Here is a tiny trained network, its code and every weight. The questions are about switching its units off for an input and a class, where a switched-off unit gives its printed mean instead of its output.

import numpy as np


def w(rows, s, z=0):
    codes = np.array(rows[::2]) - 128.0
    scale = np.full(codes.shape[1], s)
    scale[-1] = z or s
    return codes * scale


def f(y):
    return np.maximum(y, 0)


def log_softmax(a):
    a = a - a.max(-1, keepdims=True)
    return a - np.log(np.exp(a).sum(-1, keepdims=True))


def net(x, mask):
    res = np.array(x, float).reshape(1, 7) / 4 @ E
    y = f(res @ A[0][:, :-1].T + A[0][:, -1])
    res = res + np.where(mask, y, B[0][:, -1]) @ B[0][:, :-1]
    return log_softmax(res[-1] @ U[:, :-1].T + U[:, -1])


A, B = {}, {}
E = w([
[74,30,129,203,162,196,185,246,135,141],'x0',
[195,139,2,240,18,188,209,74,171,50],'x1',
[54,162,78,34,50,223,96,162,140,139],'x2',
[28,159,3,159,239,121,119,52,155,137],'x3',
[202,38,150,112,197,249,56,62,112,43],'x4',
[90,60,190,64,127,101,209,76,252,53],'x5',
[129,134,143,137,131,133,129,124,129,126],'x6',
],0.0065)
A[0] = w([
[95,69,165,67,122,96,190,98,196,46,65],'N1',
[100,109,104,74,94,189,88,150,149,119,248],'N2',
[76,193,112,131,79,24,188,167,131,198,46],'N3',
[174,107,96,139,177,180,39,141,103,103,137],'N4',
[81,160,76,156,61,73,183,178,125,190,115],'N5',
[100,118,174,75,167,113,136,129,155,171,25],'N6',
[98,148,20,149,174,146,151,89,158,131,3],'N7',
[122,104,110,96,109,119,184,102,177,79,76],'N8',
[160,159,54,168,122,171,84,186,24,196,79],'N9',
[189,133,151,141,42,145,148,152,134,95,49],'N10',
[160,185,115,69,106,56,99,54,146,104,177],'N11',
[65,140,118,10,127,160,81,175,124,148,111],'N12',
[196,89,153,150,212,15,153,128,99,153,244],'N13',
[71,109,104,91,203,125,111,99,116,161,64],'N14',
[59,144,79,149,156,97,118,108,140,145,61],'N15',
[98,69,130,101,127,133,179,147,158,103,84],'N16',
[156,141,2,182,45,158,186,92,162,62,19],'N17',
[64,43,119,197,159,176,183,247,155,144,184],'N18',
[86,173,82,72,58,160,134,146,157,146,171],'N19',
[144,142,210,107,95,129,124,175,110,130,47],'N20',
[76,110,144,65,125,120,180,113,188,87,18],'N21',
[89,138,39,143,196,138,116,66,157,83,153],'N22',
[206,88,158,89,32,114,148,150,90,107,112],'N23',
],0.0082,0.0044)
B[0] = w([
[90,134,102,130,34,94,207,67,49,157,208],'N1',
[174,122,130,223,148,164,218,118,176,99,203],'N2',
[173,41,133,64,111,231,173,82,85,51,218],'N3',
[136,121,149,97,97,154,200,58,78,60,197],'N4',
[140,88,134,100,117,220,184,108,106,38,212],'N5',
[74,131,149,84,128,50,116,122,43,53,167],'N6',
[174,76,191,106,138,54,178,211,119,239,183],'N7',
[83,129,78,160,76,55,118,104,36,98,174],'N8',
[88,190,64,131,73,12,214,55,49,125,222],'N9',
[109,60,201,100,202,64,112,223,100,213,186],'N10',
[212,162,62,44,180,141,84,84,226,145,229],'N11',
[58,157,155,216,199,104,120,166,197,36,195],'N12',
[55,154,108,238,173,141,151,150,216,59,255],'N13',
[135,74,206,58,151,110,146,201,90,181,170],'N14',
[187,78,189,90,167,113,184,166,113,216,168],'N15',
[148,179,95,120,124,73,149,77,106,128,168],'N16',
[10,157,197,53,231,66,15,198,125,16,247],'N17',
[216,211,64,2,190,127,52,64,211,138,245],'N18',
[129,141,138,213,164,110,170,129,207,138,194],'N19',
[138,104,148,77,169,101,131,194,81,232,177],'N20',
[105,140,66,131,95,36,183,77,57,164,171],'N21',
[186,55,199,134,136,145,227,171,131,214,218],'N22',
[194,119,136,129,164,124,225,174,150,192,211],'N23',
],0.007,0.0097)
U = w([
[57,144,202,63,154,91,49,208,78,61,104],'0',
[198,78,179,109,117,128,159,204,109,238,38],'1',
[119,186,32,151,72,76,156,62,19,152,65],'2',
[225,196,47,41,150,156,69,66,219,155,65],'3',
[159,143,142,146,129,151,143,122,149,105,254],'4',
[172,35,156,102,105,255,141,64,78,51,125],'5',
[126,149,122,247,146,141,160,150,221,83,74],'6',
[83,74,91,107,108,234,28,124,222,192,124],'7',
],0.0094,0.0084)

Each question gives the input, the list of numbers given to net, and the class t.
The units are the neurons (one row each of A and B). Each row of codes is followed by its name. A weight is (code - 128) times the scale printed after its matrix; where a second scale follows, it is the last column's (A, B and U).
mask holds one flag per neuron, in row order. A switched-off neuron (its flag False) gives its mean, the last column of its row in B, instead of its output. The means were averaged over made-up inputs and are rounded, as every weight is.
A unit's drop is (log p(t) with every unit on - log p(t) with that unit switched off) / (log p(t) with every unit on - log p(t) with every unit switched off).
The circuit of an input: a set's keep is (log p(t) with only the set's units on - log p(t) with every unit switched off) / (log p(t) with every unit on - log p(t) with every unit switched off). Starting from the 12 units with the biggest drops (on a tie, the unit counted first), units are removed one at a time, each time the one whose removal leaves the highest keep (on an exact tie, the one counted first), for as long as the keep stays at least 0.8.
units of the circuit, in order: the units of the circuit, biggest drop first
unit that matters most: the unit with the biggest drop
top k neurons: the k neurons with the biggest drops, biggest first
drop when u is switched off: that unit's drop, to one decimal
input [-3,3,6,8,-5,-7,3], class 1: unit that matters most : N7
input [2,4,-5,7,-2,1,-3], class 1: units of the circuit, in order : N22, N7
input [0,3,2,4,-5,-3,-3], class 5: top 2 neurons : N5, N3
input [4,-3,1,4,-5,4,-4], class 5: units of the circuit, in order : N3, N5
input [-5,-3,0,6,2,7,4], class 2: top 3 neurons : N1, N21, N8
input [1,5,2,-2,-8,6,1], class 5: top 2 neurons : N3, N5
input [1,-5,7,8,1,-4,-4], class 1: units of the circuit, in order : N14, N17
input [-5,-4,2,-2,1,0,3], class 3: top 2 neurons : N17, N11
input [-5,-3,7,2,8,-1,1], class 5: top 3 neurons : N4, N13, N18
input [4,7,-5,-8,-1,1,1], class 1: top 3 neurons : N23, N10, N12
input [3,-4,-7,1,-6,-7,4], class 2: top 3 neurons : N9, N17, N12
input [-5,-3,-3,-8,6,2,7], class 1: top 2 neurons : N23, N20
input [3,-7,8,-5,-8,-8,-7], class 2: top 3 neurons : N9, N17, N13
input [0,8,-6,2,-1,6,2], class 0: unit that matters most : N17
input [0,-5,-7,3,7,-3,4], class 5: top 2 neurons : N4, N17
input [3,-6,-7,7,0,6,-6], class 1: top 2 neurons : N17, N14
input [4,5,6,-6,2,6,2], class 1: top 4 neurons : N10, N23, N13, N9
input [0,1,-6,7,-7,-3,-7], class 1: top 2 neurons : N7, N15
input [0,1,7,-4,-4,6,2], class 6: top 2 neurons : N19, N12
input [-7,-4,1,-6,-8,-2,-7], class 5: units of the circuit, in order : N3
input [6,-7,8,-7,0,-5,3], class 6: units of the circuit, in order : N12, N2
input [-6,-7,5,-5,6,-4,8], class 4: units of the circuit, in order : N17, N12
input [5,-3,-8,3,-6,-8,-8], class 2: drop when N13 is switched off : -0.1
input [-2,8,1,4,-6,7,-5], class 0: drop when N18 is switched off : 0.0
input [-8,4,2,4,-4,-4,2], class 3: drop when N11 is switched off : 1.4
input [-1,8,6,-8,4,7,-6], class 0: drop when N17 is switched off : 1.4
input [6,-4,-8,-2,-3,-8,8], class 2: units of the circuit, in order : N9
